In the rows, 128 means zero.
Both labels of each row
[106 164 132 162 128 104 155 122 139 100  78  70  90 152 141 143 100 134
 128 161 163 118 114 150 107 116 134 127 126  58 118 157 112 106 148  93
 144 131 116 126 128 114 179 127  96 158 132  79  97 102 116 133 102 128
 100 131 154 136 148 120 129 171 104 123 146 132  82  84 138 176 104 134
  95 136 113  85 136 119 102 124 100 207 111 201 128  94 131 163 175 120
 157  97 101 149 190 137 130 140 120 132 106 107 123 130  81 135 169  71
 176 150 118 135 138 129 102 145 106 133 100 107  96 142  98 111 107  97
 181 155  65 123  94 127 127 104 125 178 118 102 168 127 132 155 112 139
 113 115 141  78 134  61 117 139 148 121 145 102  98 158 137 147 111  76
 148 163 110 100 139 119 153 126 129 119 113  94 164 140 102 129 115 154
 165 169 117 146 179 147 107 131 136 152  93 137 119] | W + Q111
[148 167 140 176 151  89 164 146 128 127  81 100  94 150 134 117 108 163
 110 149 158 134  93 137 104 116  82  97 104  30 127 164 145 126 128  93
 125 135 115 106 117 162 125 127 115 156 127 145 115  72  95 131 122 133
 122 144 176 144 139  93 134 166 120 102 150 143 111 112 109 157 112 117
 117 130 140 121 130 103 101 120 126 221 107 167 114 111 145  98 150 139
 141  86  94 133 169 140 113 172 116 144 126 116  76 132  92 123 168 100
 184 152 117 162 135 133 119 178 108 119 122 107 136 159 100 135 113 117
 201 139  28 134 120 138 126 124 154 179  99 127 111 151 156 177 124 118
 106 121 128  96 134  39 123 133 164 107 145  90 108 150 122 148 137 101
 143 143 118  98 131 126 150 132 153 125  92 103 140 165 147 131 124 160
 182 186 118 128 155 185  85 133 136 185 141 118 102] | T + Q111
[113 154 130 166 142  85 189 138 164 116 110  65 130 140 158 146 115 171
 113 109 122 115 127 160 121 109 147 115 113 102 112 191 159  94 109  86
 107 141 127 114 127 121 121 141 107 194 134  81 121  89  55 146 120 110
 117  97 110 102 100 124 105 161 111 119 120 121 129 108 134 150 127 123
 100 108  89  70  97 117 136 127  91 195 141 174 118 127 112 152 121 141
 100 113 125 149 192 148 119 171 112 118 105 127  89  99 119 136 204  91
 146  85 124 186 135  90  78 127  57  65  74 121 121 116  76 109 110  94
 188 185  29 141  94 135 153 113 149 181 140 125 175 151 134 141  99 147
 123 115 150 102 119  33 112 127 137 138 121 119 112 162 132 172 109 106
 143 157 105 114 138 126 148 150 147 131  90  89 175 153 124 100 143 160
 177 153 108 134 156 146 100 174 163 174 101 130 128] | W + Q111
[143 166 130 178 145 115 167 141 137 121  89 121 111 143 145 129 131 173
 112 152 148 136  96 132 106 119  96 105 100  63 140 151 150 125 128 103
 106 139 137  83 138 157 123 126 109 137 136 143 117 104  92 120 114 120
 107 126 147 126 134 111 125 152 110 120 138 140 104 104 118 126  99 127
 130 145 134 149 132 116 120 117 130 199 102 181 118 133 140 107 150 149
 132  91 108 135 165 131 116 164 106 141 130 121 100 119 122 123 145  92
 184 143 139 155 136 142  96 170 117 122 128 113 138 155  94 131 106 105
 189 148  41 129 105 128 122 140 134 152  93 137 126 151 143 167 135 134
 122 145 131 110 138  52 140 122 144 123 144 101 105 145 120 163 135  79
 151 137 130 116 131 116 146 139 151 112  99 108 161 158 134 145 125 155
 177 209 111 113 160 177 111 132 130 160 127 106 104] | W + Q111
[121 158 128 198 136  99 164 136 140 137  82 117 116 139 156 130 134 151
 110 146 157 127  96 138 109 115 112 110 140  28 129 137 130 117 106  98
 107 143 133 114 135 160 112 111 106 160 125 136 103  82  95 135 109 132
 110 130 151 116 132  91 112 159 105 114 155 167 103 105 118 149  89 125
 107 146 129 123 126 114  88 117 119 248 104 194 115 116 133  88 157 132
 178  87  88 138 169 118 107 172 111 140 127 116 163 131 118 114 154  85
 206 160 126 167 135 145  90 177 106 117 115  91 140 151  82 135  90 100
 183 145  29 126  96 129 141 115 167 183  89 123 127 150 131 191 122 138
 133 140 124 105 135  40 113 143 158 116 177  92 108 145 117 140 146 105
 152 142 107 112 139  99 152 136 157 115 101 111 149 157 116 137 116 150
 166 187 109 121 171 177 105 127 132 198 138 114  90] | T + Q111
[136 151 133 118 118  95 152 104 128 136  83 107 120 152 148 103 155 150
 121 184 108 141 113 130 134 108 136  99  94  67 137 191 131 128 123  92
 154 117 116 111 130 141 130 126  90 145 118 123 105 123  92 152 126 114
 137 130 124 106 131 123  92 163 121 138 135 129 106  96 114 160  92 136
 107 124 100 136 123 116  99 116 107 163 121 164 100 123 138 102 146 129
 115 109 128 164 137 143 139 135 109 119 122 123  90 110 106 123 160  65
 151 162 136 170 117 133  79 158 141 103 106 101 102 154  93 127 117  76
 165 141  49 137 103 109 113 125 151 166 119 119 150 128 117 165 118 141
 134 175 120 143 108  93 108 144 158 121 159 116 111 149 141 130 144 116
 155 178 115 115 143 149 116 133 113 128 105 125 146 166 147 145 101 153
 193 150 105 120 137 160 143 162 139 184  98 127 112] | V + Q111
[118 165 105 111 126 106 148 120 120 140  70  93 106 158  97 170 127 109
 136 176 160 102  95 111  79 135 163 133 143  74  91 121 140  98 126 106
  98 132 121 165 108 122 145 122 104 154 121 116 106 144  98 131 106 128
 129 143 140  86 121  97 145 143 128 147 134 121  76  89 129 203 109 112
  92 146 135 101 127 109  79 117  90 192 100 170 124  63 104  97 192 107
 212 147  86 151 176 153 144 129 127 110 126 119 162 116  74 127 132  87
 158 147 106  97 140 125  93 151 132 128 103 142  86 142  85 140 107  65
 120 106  58  81  50 126 104 111 144 156 124  99 142 108 116 138  72 150
 116 104 136 103 116 131 119 181 151 143 199 131  92 146 192 131 120 127
 173 143 116 133 114 114 141 125 125 141 108 133 114 164  74 146  83 151
 119 163 139 141 144 111 121 122 161 204  94 162 117] | W + Q111
[ 67 167 119 210 150  70 218 145 193 113 102  75 115 150 164 155  82 202
 100  74 121 110 131 179 108  94 122 118 122  68 101 219 146  69  99  47
  83 108 127 120 126 130 112 160 126 234 117  60 119  34  49 159 126  91
 127  84 122 132  80  83 146 170  90 112 103 133 127 105 145 187 167 116
  85 120  63  18 100 109 125 136  71 235 126 211 126 143 134 150 109 147
  95  96  88 162 222 143 107 174 104 158  87 102  86 118 123 137 222  91
 167  60 140 202 136  87  82 157  29  42  48 129 139 108  67 104  84 104
 217 228   4 161  58 132 189 127 176 239 144 132 176 173 145 151  82 136
 122  91 164  82 152   4  91  92 175 128 137 113 104 175 128 183  97  97
 126 137  90  99 165 141 165 158 195 150  73  79 174 174 148  87 160 167
 218 159 107 141 183 176  67 188 176 210 101 131 119] | W + Q111
[ 93 140 150 135 118  93 126 110 143 120 105 115  97 149 129 112  72 151
 127 143 113 144 111 170 130 130  66 112 100  35 139 159 127 131 145  88
 159 108  98 131 138 135 122 148 121 158 115 112 130 103 137 129 119 130
 124 137 153 157 138 115 132 128 117 118 140 139 124 126 127 156 152 121
 126 129 100 102 151 123 111 134 108 162 128 164 113 140 147 156  98 134
 112 102  98 166 141 125 113 128 120 161 115 128 118 137 120 130 164 104
 129 179 121 148 143 127 136 148 130 107 120 129 138 126 153 125 108 152
 181 178  83 164 112 122 133 158 144 195 135 129 126 133 153 144 116 110
 124 150 140 116 144  44 115 132 166 100 169 119 123 161  88 121 118 110
 127 128 104 110 140 158 145 119 154 136 129 116 138 134 164 145 107 129
 197 144 109 134 162 182 127 135 144 115 117 114 120] | X + Q111
[163 142 127 144 149  90 159 131  87 112  87 110  83 133 121  94 112 129
 125 134 140 137 105 122  81 119  64 100 105  43 134 183 138  99 122 108
 157 131 117 122 151 170 118 106 147 166  98 142 114  88 115 130 193 149
 152 135 184 128 147 120 123 173 110  98 143 136 120 121  91 162 134 103
 117 113 160 134 144 140  94 113 144 177 103 165  97 127 140  95 161 123
 157 111 116 143 148 158 118 135 120 154 134 137  72 146 107 114 150 105
 181 165 111 162 135 143 117 158 122 124 130 121 112 156  98 127 106 134
 169 102  62 117 124 153 126 141 154 186  99 119  91 134 154 162 140 120
  93 115 117 118 145  92 129 130 172  71 162  95 112 113 132 103 134 113
 144 161 121  96 137 150 142 131 117 112 110 109 130 175 159 126 107 147
 172 145 133 138 134 184  73 145 125 198 136 112  94] | X + Q111
[102 130 131 146 133  86 174 117 112 119 138  87 115 127 142 121  90  84
 128 105 131 114 156 146  90 115 131 131 134 105 122 205  92  95 127 109
 165 124 115 163 137 129 126 124 143 163  99  63 136  90 143 147 139 138
 151 120 156 165 123 125 105 167 113  96 125 125 144 133 129 165 139 108
 109 123 110  60 130 140 131 122 121 161 145 145 133 120 117 147 165 120
 141 118 130 126 151 133 117 120 120 129 111 129 100 138 117 153 166 136
 138 111 124 151 122 103 121 121 103 106  83 130 112 128 121  96  83 133
 136 105 114 114 124 131 143 112 153 194 144 115 148 135 140 133 110 129
 114  84 116 105 137 110  78 106 143  99 103 101 106 139 136  98 121 120
 112 164 103 154 148 159 130 128 137 141 117 104 141 129 110 106 130 130
 119  91 119 173 148 128  53 149 129 155 123 146 127] | W + Q111
[151 150 114 147 139  95 164 129 100 124  92  84  81 142 129 113 121 124
 120 145 155 133  98 125  84 107 121 106 112  55 121 168 136  97 132 106
 145 145 109 130 139 125 131 120 109 166 108 125 107  98  90 137 117 138
 140 108 155 110 146 126 111 174 116 114 141 122 121  97 110 160 121 102
 110 119 147 126 145 128  94 116 127 208 109 186 110 105 125 115 179 121
 160 121 116 145 162 144 122 133 118 133 123 124  88 141  95 126 150  79
 187 138 112 158 117 142  87 165 106 123 124 118  71 151  75 117  89 105
 177 105  58 117 108 144 133 127 152 168 106  99 137 123 144 156 125 138
 111 122 121  95 141  88 126 165 158 101 157 106  97 130 147 119 123  96
 163 174 112 114 132 137 150 127 117 114  78 107 140 168 131 126 111 160
 179 169 124 131 135 186  90 152 130 203 123 113  83] | T + Q111
[119 146 133 131 119  71 137 114  99 127  80 104  83 153 114 119  93 113
 128 177 136 126  96 147  67 124  95 113 102  14 119 185 135 115 141  75
 155 137  99 158 137 175 123 122 120 160  97 125 116  99 135 135 119 148
 154 146 189 143 138  85 144 159 111 108 150 136  94 109 106 195 140 119
 104 125 123  96 147 114  90 120 101 194 120 170 108 107 135 106 150 111
 162 106  84 164 154 142 132 137 121 146 123 128 118 139  96 137 166 106
 166 187 110 132 112 137 122 161 140 120 111 119 119 158 129 125 102 116
 151 122  57 100  82 119 108 116 149 200 118  94 110 118 159 156 109 127
  94 123 133 100 135  84 104 150 176  84 182 107 103 142 142 113 141 118
 139 145 105  90 127 149 138 120 153 143 106 127 124 176 140 144  87 138
 162 137  92 148 142 166  87 126 131 188 118 116 101] | V + Q111
[147 150 129 133 129 136 107 137 125 133 110 143 112 130 113 130 121 161
 123 139 157 141  96 117 126 125  75 128 120  81 132  87 156 135 136 141
 115 124 115 112 132 138 126 129 127 118 134 168 110 124 115 110 111 135
 129 150 147 117 159 110 163 122 124 124 141 138 107 114 114 133 136 127
 136 139 164 168 149 124  85 131 150 129  92 161 114 126 137 118 118 143
 143 119  92 131 140 125 129 135 135 145 134 105 134 142 112 140 119 118
 168 171 111 110 132 153 139 164 155 148 168 119 131 146 127 146 125 135
 164 119 105 135 119 133 115 154 131 123  92 123 111 114 128 137 138 117
 115 135 136 109 145 102 157 147 137 114 168 125 128 125 113 144 124 121
 153 108 147 140 109 120 155 125 132 109 112 127 111 138 151 138 114 136
 166 183 143 108 149 145 141 111 138 150 145 102 107] | W + Q752
[137 155 127 124 115  80 128 116 112 144  48 142  78 171 102 117 118 163
 124 218 136 140  59 134 107 122  68  86  77   4 129 176 173 127 122  80
 119 118  93 139 128 204 127 116 100 106 108 183  90 114 109 112  96 132
 141 147 194 105 143  73 170 163 116 129 155 140  73 115  97 185 138 111
 131 141 142 158 153 111  64 109  99 211  82 180  96 101 148  56 146 124
 173 101  69 181 151 149 136 144 123 146 126 117 113 139  96 135 151  83
 188 219  99 136 113 172 115 199 158 131 146 146 132 165 121 148 118  94
 168 108  13 111  69 110  92 151 137 171  96 103  97 115 151 181  94 112
  96 161 145 113 130  62 140 173 187 108 236 115  99 150 134 136 134 126
 175 125 119 120 112 129 140 106 162 123  99 141 119 198 159 181  67 155
 197 199 120 115 146 192 178 123 143 215 119 109  97] | V + Q111
[ 81 137 132 184 121 124  93 142 188 154 105 194 151 115 148 169 123 188
 114  87 146 116 130 152 165 146 109 157 182 113 117  48 164 153  89 138
  31 127 151 132 106 114 111 158 131 120 167 136  97 124 108 120  95 112
  83 136  76  89 122  81 157  81 127 148 119 158 117 129 155 116 153 149
 130 163 117 123 138 119  78 146 111 136 108 164 133 154 149 131  51 140
 175 134  56 146 152  95 142 143 128 149 122 109 219 131 152 113 124 141
 139 139 148 121 130 116 133 147 132 124 149 114 172  90 119 169 106 138
 144 204  85 153 108 124 156 132 137 114 121 139 121 147 110 138 107 121
 159 161 152 118 152  62 172 175 146 162 195 168 167 133  80 164 121 138
 140  51 116 184 147  78 163 152 202 146 143 128 112 120 118 137 112 111
 154 184 141  77 181 137 171  97 135 127 141 103 115] | W + Q752
[ 91 197 122 231 139  72 169 135 168 132  11 110  58 187 137 165  64 201
 102 121 195 113  71 172  85 110  64 114 142   4 112 132 189  94 105  71
  66 134 107 136 119 155 125 157 104 208 101 121  72  32  44 119  82 128
  94 147 172 111 145  40 170 156  82 102 151 151  77  81 110 229 165 122
  93 150 140  70 152 103  12 117  87 252  74 252 105  95 122 111 132 129
 221  98   4 202 232 144 102 174 108 170 100 103 146 161  80 122 187  50
 226 205  98 163 138 138  84 219  94 116 111 106 116 143  67 143  58 105
 250 191   4 123  23 153 163 129 191 239  89  97 136 133 146 182  90 121
  98 104 152  33 179   4 137 193 233 105 252 103  96 164 120 157 107  97
 184 115  91 126 133 109 212 140 211 143  68  77 125 197 133 134  75 185
 249 252 149 107 223 213  74 137 161 252 120 101  70] | W + Q111
[128 158 138 138 114 124 147 118 123 111  86  88  99 142 131 137 110  99
 129 177 139 126 102 141 104 125 152 105 135  55 128 146  94 113 165 117
 166 130 123 137 125 133 150 126  93 120 125  99 129 118 146 127 114 143
 107 140 156 151 149 122 112 150 111 116 157 128  95  89 142 146  93 118
 109 134 125 101 140 123 110 129 120 174 107 177 132  95 124 152 194 115
 166 107 112 131 162 129 137 130 126 122 124 110 127 119  87 127 144 100
 187 169 122 117 138 138 115 133 136 157 103 109 106 152 115 127 116 101
 152 130 112 108 104 122 114 101 137 135 121 105 161 113 125 148 118 130
 117 112 126  95  99 122 107 129 119 128 133  92  95 151 147 122 126  82
 153 195 109  91 126 112 138 111 105 125 127 129 140 122  96 145 106 146
 133 152 107 157 157 125 113 111 119 138 119 140 117] | X + Q111
[141 153 135 157 137  99 143 121 138 134  97 122 111 141 142 115 135 158
 122 170 115 145  89 127 135 122  96  88  86  61 140 169 152 124 123  90
 116 131 118  96 142 150 125 124 104 149 135 158 104 112 116 138 127 112
 132 121 152 121 123 108 125 165 109 124 140 132 112 108 144 130 118 128
 118 121 111 141 123 106 116 114 112 177 119 150 111 143 146  87 121 138
 101  86 124 150 146 133 133 163 116 141 130 122  92 113 134 119 160  97
 157 147 124 163 134 133 101 160 115 105 121 109 145 148 116 125 123  98
 175 153  46 143  95 113 106 137 139 157 112 143 128 154 151 173 151 134
 118 157 134 129 120  61 118 124 145 132 145 105 116 151 120 152 142 135
 144 141 121 121 137 129 134 136 151 115 104 127 156 167 154 151 123 144
 177 173 106 115 169 171 122 141 142 154 124 115 116] | V + Q111
[ 69 145 159 140  89 106 124  83 144 107  76  81 113 149 155 126  80 107
 140 202 120 130 102 171 130 130 146 131 144  21 132 174  88 145 169  88
 197 113  94 151 130 113 157 143  78 135 118  57 110 101 151 157 108 133
  98 168 162 163 159 114  98 155 100 131 164 149  97  85 146 176 101 118
 102 132  72  88 152 131  82 136  92 187 123 205 101 104 144 193 163 114
 165  89  86 141 157 121 124 120 114 140 102 109 168 123  70 123 182  69
 178 222 134 106 113 128 108 139 128 144  81  75  92 126 117 105 104 111
 176 190  86 146  95 104 125 113 177 204 124 107 170 109 116 156 102 146
 149 161 130  96 139  70  79 146 172  90 166  98  95 172 110  97 115  69
 142 178  76  91 146 128 144 102 140 140 127  99 154 116 122 169  73 127
 180 166  90 157 201 152 134 122 125 102 101 126 113] | X + Q111
[138 138 123 114 129  93 144 114 109 113 109 112 113 145 125 117 130 118
 130 158 103 142 108 122 119 122 134 104  84 111 134 177 144 124 128  96
 151 128  98 127 139 148 121 130 113 150 120 132 120 133 104 154 139 118
 149 118 138 128 113 128 123 145 128 130 127 116 115 113 116 163 115 120
 115 105 111 127 132 123 133 117 106 145 133 124 106 126 132 105 128 105
 107 126 141 151 129 145 131 128 126 123 118 131  83 115 123 135 141 107
 134 129 116 154 114 124 107 141 114 112  99 128 116 141 112 121 130 103
 134 108  91 130 107 114 117 130 127 144 133 135 138 137 139 138  93 131
 118 141 133 138 106 119 114 136 145 122 136 128 113 142 141 130 133 117
 139 138 120 114 129 155 113 137 123 130 109 136 133 161 151 140 118 143
 151 132 119 140 116 142 136 154 140 168 111 131 127] | V + Q111
[120 173 129 128 108  86 131 115 136 136  51 120 116 162 141 115 155 172
 118 212 102 140  59 149 147 105 117 103  81  17 135 169 162 136 108  69
 114 133 130 108 133 156 124 126  81 180 145 152  93 123  83 139 110 110
 118 141 132  88 128  90 122 162 115 154 144 141  77  93 121 176  93 129
  99 133  91 150 126  89  80 109  66 196 101 184 101 118 149  63 127 122
 130  96  88 176 154 134 119 152 132 128 122 122 111 109  99 114 169  63
 174 204 121 174 111 145  75 185 113  99 112  94 123 146  82 135 107  59
 175 167   5 139  69 101 101 130 152 162  98 122 138 132 116 185  93 141
 137 202 140 137 114  43 113 174 173 143 233 118 108 165 135 154 147  97
 178 159 103 136 135 130 127 130 146 123 104 159 161 199 155 177  84 161
 216 209 102 102 162 180 160 144 154 186  94 110 100] | V + Q111
[133 140 133 156 156  92 153 133 125 141  87 144 125 131 156  98 145 152
 125 147 107 132 106 134 133 116  99 103 103  54 138 182 148 125  91  84
 111 141 115 116 139 176 113 108 123 149 114 152 102  89  95 149 131 123
 144 122 140 111 123 103 113 163 118 121 144 144 120 110 106 142 111 120
 108 125  99 144 120 110 100 108 118 185 122 142  97 139 151  63 124 123
 140  93 101 164 135 131 127 154 117 138 138 124  90 122 138 113 154  93
 181 161 120 172 117 137 108 180 109  81 103 117 157 142  92 135 108 103
 165 161  28 139 101 110 134 139 156 174 100 148 112 145 152 188 116 125
 124 179 124 132 122  58 112 137 165 114 175 112 124 145 128 130 155 127
 136 139 117 116 147 127 114 148 159 141 103 146 144 185 148 150  92 140
 190 155 118 111 144 190 116 144 137 187 117 106 101] | V + Q111
